Here is a tiny trained network, its code and every weight. The questions are about switching its units off for an input and a class, where a switched-off unit gives its printed mean instead of its output.

import numpy as np


def w(rows, s, z=0):
    codes = np.array(rows[::2]) - 128.0
    scale = np.full(codes.shape[1], s)
    scale[-1] = z or s
    return codes * scale


def f(y):
    return y / 2 * (1 + np.tanh(0.7978845608 * (y + 0.044715 * y**3)))


def log_softmax(a):
    a = a - a.max(-1, keepdims=True)
    return a - np.log(np.exp(a).sum(-1, keepdims=True))


def net(x, mask):
    res = np.array(x, float).reshape(1, 3) / 4 @ E
    y = f(res @ A[0][:, :-1].T + A[0][:, -1])
    res = res + np.where(mask, y, B[0][:, -1]) @ B[0][:, :-1]
    return log_softmax(res[-1] @ U[:, :-1].T + U[:, -1])


A, B = {}, {}
E = w([
[109,89,143,10],'x0',
[34,110,64,135],'x1',
[84,73,216,181],'x2',
],0.012)
A[0] = w([
[120,170,74,88,128],'neuron 1',
[170,161,62,148,170],'neuron 2',
[141,113,130,66,254],'neuron 3',
[171,162,36,174,175],'neuron 4',
[198,128,177,160,220],'neuron 5',
[96,143,145,191,138],'neuron 6',
[65,83,54,135,202],'neuron 7',
[9,146,74,127,213],'neuron 8',
[219,144,187,50,175],'neuron 9',
[159,232,77,153,182],'neuron 10',
[147,168,54,184,145],'neuron 11',
[164,128,111,44,157],'neuron 12',
[178,122,151,116,246],'neuron 13',
[56,109,95,146,196],'neuron 14',
[178,140,187,138,252],'neuron 15',
[160,178,154,83,150],'neuron 16',
[82,51,171,145,182],'neuron 17',
[80,50,206,77,108],'neuron 18',
[110,123,129,205,181],'neuron 19',
[64,151,75,100,157],'neuron 20',
[173,155,196,167,206],'neuron 21',
[138,143,96,50,126],'neuron 22',
[62,133,97,126,149],'neuron 23',
[181,137,74,145,152],'neuron 24',
],0.012,0.0054)
B[0] = w([
[91,77,99,103,180],'neuron 1',
[141,146,155,77,199],'neuron 2',
[119,152,74,87,215],'neuron 3',
[172,111,163,58,220],'neuron 4',
[90,179,152,147,221],'neuron 5',
[111,73,156,201,189],'neuron 6',
[114,39,142,78,211],'neuron 7',
[114,1,130,112,232],'neuron 8',
[144,180,100,151,253],'neuron 9',
[196,162,144,74,227],'neuron 10',
[196,76,169,87,206],'neuron 11',
[87,156,77,148,215],'neuron 12',
[148,221,106,128,201],'neuron 13',
[157,61,149,120,199],'neuron 14',
[124,253,167,158,221],'neuron 15',
[130,186,84,179,184],'neuron 16',
[189,117,183,134,215],'neuron 17',
[183,176,180,52,217],'neuron 18',
[139,89,172,184,210],'neuron 19',
[70,57,122,94,184],'neuron 20',
[63,203,192,161,218],'neuron 21',
[62,105,57,174,198],'neuron 22',
[128,43,130,129,174],'neuron 23',
[135,141,138,97,182],'neuron 24',
],0.0094,0.011)
U = w([
[147,193,158,75,200],'0',
[142,94,165,78,211],'1',
[100,181,7,180,164],'2',
[49,101,67,118,18],'3',
[97,161,156,206,125],'4',
[116,72,147,213,2],'5',
],0.014,0.0023)

Each question gives the input, the list of numbers given to net, and the class t.
The units are the neurons (one row each of A and B). Each row of codes is followed by its name. A weight is (code - 128) times the scale printed after its matrix; where a second scale follows, it is the last column's (A, B and U).
mask holds one flag per neuron, in row order. A switched-off neuron (its flag False) gives its mean, the last column of its row in B, instead of its output. The means were averaged over made-up inputs and are rounded, as every weight is.
A unit's drop is (log p(t) with every unit on - log p(t) with that unit switched off) / (log p(t) with every unit on - log p(t) with every unit switched off).
The circuit of an input: a set's keep is (log p(t) with only the set's units on - log p(t) with every unit switched off) / (log p(t) with every unit on - log p(t) with every unit switched off). Starting from the 12 units with the biggest drops (on a tie, the unit counted first), units are removed one at a time, each time the one whose removal leaves the highest keep (on an exact tie, the one counted first), for as long as the keep stays at least 0.8.
units of the circuit, in order: the units of the circuit, biggest drop first
unit that matters most: the unit with the biggest drop
k most important neurons: the k neurons with the biggest drops, biggest first
drop when u is switched off: that unit's drop, to one decimal
input [-7,1,1], class 5: unit that matters most : neuron 6
input [0,-4,5], class 4: units of the circuit, in order : neuron 4; neuron 21
input [0,4,-5], class 1: 3 most important neurons : neuron 4; neuron 11; neuron 10
input [1,-8,8], class 0: 3 most important neurons : neuron 18; neuron 22; neuron 13
input [-2,4,1], class 5: 2 most important neurons : neuron 18; neuron 10
input [0,8,5], class 5: 3 most important neurons : neuron 4; neuron 10; neuron 6
input [-8,7,0], class 1: 2 most important neurons : neuron 4; neuron 11
input [-7,8,1], class 5: drop when neuron 6 is switched off : 1.0
input [2,2,0], class 3: drop when neuron 11 is switched off : 0.2
input [-2,1,5], class 5: drop when neuron 20 is switched off : -0.1
